Below are the code and all the weights of a small trained network. Each question names an input and a class and asks about switching units off, where a switched-off unit gives its printed mean instead of its output.

import numpy as np


def w(rows, s, z=0):
    codes = np.array(rows[::2]) - 128.0
    scale = np.full(codes.shape[1], s)
    scale[-1] = z or s
    return codes * scale


def f(y):
    return y / 2 * (1 + np.tanh(0.7978845608 * (y + 0.044715 * y**3)))


def log_softmax(a):
    a = a - a.max(-1, keepdims=True)
    return a - np.log(np.exp(a).sum(-1, keepdims=True))


def net(x, mask):
    res = np.array(x, float).reshape(1, 5) / 4 @ E
    y = f(res @ A[0][:, :-1].T + A[0][:, -1])
    res = res + np.where(mask, y, B[0][:, -1]) @ B[0][:, :-1]
    return log_softmax(res[-1] @ U[:, :-1].T + U[:, -1])


A, B = {}, {}
E = w([
[126,126,127],'x0',
[128,127,127],'x1',
[255,156,223],'x2',
[53,79,228],'x3',
[155,134,98],'x4',
],0.0063)
A[0] = w([
[32,86,41,78],'n0',
[161,189,64,251],'n1',
[34,91,69,83],'n2',
[214,191,213,101],'n3',
[79,95,180,127],'n4',
[36,33,19,56],'n5',
[205,241,16,238],'n6',
[189,196,1,240],'n7',
[44,93,240,230],'n8',
[56,125,203,179],'n9',
[180,254,49,239],'n10',
[73,94,69,55],'n11',
],0.0074,0.0028)
B[0] = w([
[179,39,72,206],'n0',
[63,97,176,205],'n1',
[182,57,99,189],'n2',
[255,36,131,195],'n3',
[128,131,180,151],'n4',
[200,53,68,218],'n5',
[73,81,201,255],'n6',
[58,83,209,249],'n7',
[58,79,167,220],'n8',
[104,120,185,177],'n9',
[86,83,182,230],'n10',
[180,71,62,154],'n11',
],0.006,0.0051)
U = w([
[77,104,177,130],'0',
[122,121,138,197],'1',
[231,67,111,56],'2',
[88,130,150,117],'3',
[109,158,126,205],'4',
[134,255,69,3],'5',
],0.0085,0.0046)

Each question gives the input, the list of numbers given to net, and the class t.
The units are the neurons (one row each of A and B). Each row of codes is followed by its name. A weight is (code - 128) times the scale printed after its matrix; where a second scale follows, it is the last column's (A, B and U).
mask holds one flag per neuron, in row order. A switched-off neuron (its flag False) gives its mean, the last column of its row in B, instead of its output. The means were averaged over made-up inputs and are rounded, as every weight is.
A unit's drop is (log p(t) with every unit on - log p(t) with that unit switched off) / (log p(t) with every unit on - log p(t) with every unit switched off).
The circuit of an input: a set's keep is (log p(t) with only the set's units on - log p(t) with every unit switched off) / (log p(t) with every unit on - log p(t) with every unit switched off). Starting from all 12 units, units are removed one at a time, each time the one whose removal leaves the highest keep (on an exact tie, the one counted first), for as long as the keep stays at least 0.8.
circuit, biggest first: the units of the circuit, biggest drop first
k most important neurons: the k neurons with the biggest drops, biggest first
drop of u: that unit's drop, to one decimal
input [-5,2,-8,-5,-6], class 2: circuit, biggest first : (n5, n0)
input [-7,-2,7,-7,-4], class 0: circuit, biggest first : (n6, n7)
input [1,-5,5,-8,-3], class 0: circuit, biggest first : (n6, n7, n10)
input [1,6,-8,4,-4], class 2: circuit, biggest first : (n5, n0, n2)
input [-2,-1,-6,1,2], class 2: circuit, biggest first : (n5, n0, n2)
input [3,1,-8,-2,6], class 2: circuit, biggest first : (n5, n0)
input [1,6,-8,5,3], class 2: circuit, biggest first : (n5, n0, n2)
input [8,7,-8,-7,2], class 2: circuit, biggest first : (n5)
input [3,0,-3,-8,0], class 0: 2 most important neurons : (n7, n6)
input [-4,7,7,-8,2], class 0: 4 most important neurons : (n6, n7, n10, n1)
input [4,4,-3,-8,7], class 0: drop of n6 : 0.2
input [-2,-2,-7,0,2], class 2: drop of n11 : 0.1
input [-1,1,-1,-8,7], class 0: drop of n7 : 0.2
input [5,-5,6,-7,-5], class 0: drop of n6 : 0.4
